Below is a small trained network, with its code and all its weights. Each question gives an input and a class and asks what happens when units are switched off, that is, made to give their printed mean instead of their output.

import numpy as np


def w(rows, s, z=0):
    codes = np.array(rows[::2]) - 128.0
    scale = np.full(codes.shape[1], s)
    scale[-1] = z or s
    return codes * scale


def norm(h):
    return h / np.sqrt((h * h).mean(-1, keepdims=True) + 1e-5)


def f(y):
    return y / 2 * (1 + np.tanh(0.7978845608 * (y + 0.044715 * y**3)))


def log_softmax(a):
    a = a - a.max(-1, keepdims=True)
    return a - np.log(np.exp(a).sum(-1, keepdims=True))


def net(x, mask):
    res = np.array(x, float).reshape(1, 3) / 4 @ E
    u = 0
    for l in range(3):
        y = f(norm(res) @ A[l][:, :-1].T + A[l][:, -1])
        res = res + np.where(mask[u : u + 7], y, B[l][:, -1]) @ B[l][:, :-1]
        u += 7
    return log_softmax(norm(res)[-1] @ U[:, :-1].T + U[:, -1])


A, B = {}, {}
E = w([
[17,74,198,169,45,122,206,101],'x0',
[69,150,41,98,111,210,123,95],'x1',
[124,3,180,124,147,174,126,1],'x2',
],0.0075)
A[0] = w([
[134,86,192,104,93,155,110,148,110],'L0N1',
[117,118,160,113,128,123,166,151,76],'L0N2',
[251,164,80,97,66,124,127,105,221],'L0N3',
[125,101,199,86,96,121,84,61,168],'L0N4',
[118,175,185,74,176,175,149,127,1],'L0N5',
[110,100,102,146,115,121,109,76,211],'L0N6',
[113,132,114,111,109,43,150,3,37],'L0N7',
],0.0081,0.002)
B[0] = w([
[125,166,77,118,132,120,163,173,164],'L0N1',
[137,123,78,144,136,70,137,109,137],'L0N2',
[70,97,163,82,95,90,133,73,253],'L0N3',
[87,148,154,87,103,113,124,124,232],'L0N4',
[163,149,113,181,103,151,152,137,108],'L0N5',
[152,136,254,136,181,116,151,197,188],'L0N6',
[156,120,66,166,175,132,145,99,168],'L0N7',
],0.0086,0.0042)
A[1] = w([
[105,147,232,163,70,148,134,134,250],'L1N1',
[216,85,185,227,139,56,87,121,88],'L1N2',
[100,156,85,135,158,134,109,105,107],'L1N3',
[153,140,57,170,39,239,91,63,47],'L1N4',
[158,107,165,185,95,181,125,25,162],'L1N5',
[61,253,158,72,79,65,116,228,89],'L1N6',
[223,181,67,102,206,129,64,99,140],'L1N7',
],0.0059,0.0024)
B[1] = w([
[157,166,85,78,134,120,65,106,217],'L1N1',
[143,107,72,156,146,72,230,153,172],'L1N2',
[147,157,182,182,143,162,182,184,132],'L1N3',
[232,106,34,157,136,117,210,139,135],'L1N4',
[126,181,20,179,125,129,138,182,165],'L1N5',
[140,141,174,78,147,203,166,128,253],'L1N6',
[87,73,142,199,66,106,2,150,202],'L1N7',
],0.0094,0.0054)
A[2] = w([
[144,126,162,80,108,72,100,174,253],'L2N1',
[127,74,101,143,127,131,137,109,7],'L2N2',
[104,33,105,152,238,142,150,92,3],'L2N3',
[42,154,149,155,63,126,194,143,173],'L2N4',
[177,111,67,143,2,231,134,137,141],'L2N5',
[119,53,134,146,186,134,144,33,49],'L2N6',
[84,121,39,160,155,202,121,143,229],'L2N7',
],0.0082,0.0022)
B[2] = w([
[123,104,100,189,132,163,156,98,253],'L2N1',
[231,232,101,155,31,99,129,209,121],'L2N2',
[136,148,132,116,95,200,129,245,184],'L2N3',
[168,86,105,141,139,120,1,129,234],'L2N4',
[130,92,173,179,159,88,138,134,208],'L2N5',
[142,212,159,97,133,177,122,176,204],'L2N6',
[207,102,149,152,148,27,197,127,226],'L2N7',
],0.0091,0.0047)
U = w([
[154,200,172,75,141,205,121,229,175],'0',
[185,72,112,170,190,18,191,140,189],'1',
[99,81,130,130,108,100,6,99,197],'2',
[50,116,152,21,217,134,161,45,110],'3',
[117,181,81,134,48,126,170,69,10],'4',
[54,156,12,137,94,133,168,132,39],'5',
[105,165,45,124,95,125,160,86,2],'6',
[79,184,70,148,88,124,169,91,8],'7',
],0.013,0.0065)

Each question gives the input, the list of numbers given to net, and the class t.
The units are the neurons (one row each of A and B). Each row of codes is followed by its name. A weight is (code - 128) times the scale printed after its matrix; where a second scale follows, it is the last column's (A, B and U).
mask holds one flag per neuron, layer by layer. A switched-off neuron (its flag False) gives its mean, the last column of its row in B, instead of its output. The means were averaged over made-up inputs and are rounded, as every weight is.
A unit's drop is (log p(t) with every unit on - log p(t) with that unit switched off) / (log p(t) with every unit on - log p(t) with every unit switched off).
The circuit of an input: a set's keep is (log p(t) with only the set's units on - log p(t) with every unit switched off) / (log p(t) with every unit on - log p(t) with every unit switched off). Starting from the 12 units with the biggest drops (on a tie, the unit counted first), units are removed one at a time, each time the one whose removal leaves the highest keep (on an exact tie, the one counted first), for as long as the keep stays at least 0.8.
units of the circuit, in order: the units of the circuit, biggest drop first
unit that matters most: the unit with the biggest drop
top k neurons: the k neurons with the biggest drops, biggest first
top k neurons in layer l: the k neurons of layer l with the biggest drops, biggest first
input [-3,5,-3], class 1: unit that matters most : L0N6
input [1,-3,4], class 0: top 3 neurons : [L0N7 L0N3 L2N3]
input [-8,2,-7], class 2: top 2 neurons : [L1N7 L0N6]
input [2,6,7], class 0: top 2 neurons in layer 0 : [L0N6 L0N4]
input [-5,-5,6], class 0: units of the circuit, in order : [L2N3 L2N6]
input [4,7,6], class 1: units of the circuit, in order : [L1N5 L2N7]
input [4,-2,4], class 0: top 2 neurons in layer 2 : [L2N6 L2N3]
input [-1,4,1], class 1: top 2 neurons : [L0N4 L2N7]
input [-8,6,-2], class 2: top 3 neurons in layer 1 : [L1N7 L1N2 L1N5]
input [5,8,6], class 1: top 3 neurons : [L1N5 L2N7 L0N3]
input [3,-2,-3], class 3: top 3 neurons in layer 1 : [L1N6 L1N7 L1N5]
input [3,3,-1], class 3: top 4 neurons : [L0N6 L1N1 L1N7 L1N5]
input [-4,-2,-1], class 2: top 2 neurons : [L0N4 L0N6]
input [-1,1,3], class 3: unit that matters most : L0N4
input [2,-6,6], class 0: top 4 neurons : [L2N3 L2N6 L0N7 L2N7]
input [-8,-7,-7], class 2: top 3 neurons : [L1N7 L0N6 L2N7]
input [6,-7,7], class 0: top 4 neurons in layer 2 : [L2N6 L2N3 L2N7 L2N5]
input [8,0,8], class 0: top 3 neurons in layer 0 : [L0N7 L0N3 L0N6]
input [-8,8,-5], class 1: top 2 neurons : [L2N7 L1N4]
input [-8,1,8], class 0: unit that matters most : L2N6
input [-1,2,-1], class 3: top 3 neurons : [L0N3 L1N7 L0N7]
input [8,-4,8], class 0: top 3 neurons : [L2N6 L0N7 L2N3]
input [6,2,-6], class 0: top 4 neurons : [L1N6 L1N7 L0N3 L0N7]
input [0,0,2], class 3: top 2 neurons in layer 0 : [L0N4 L0N6]
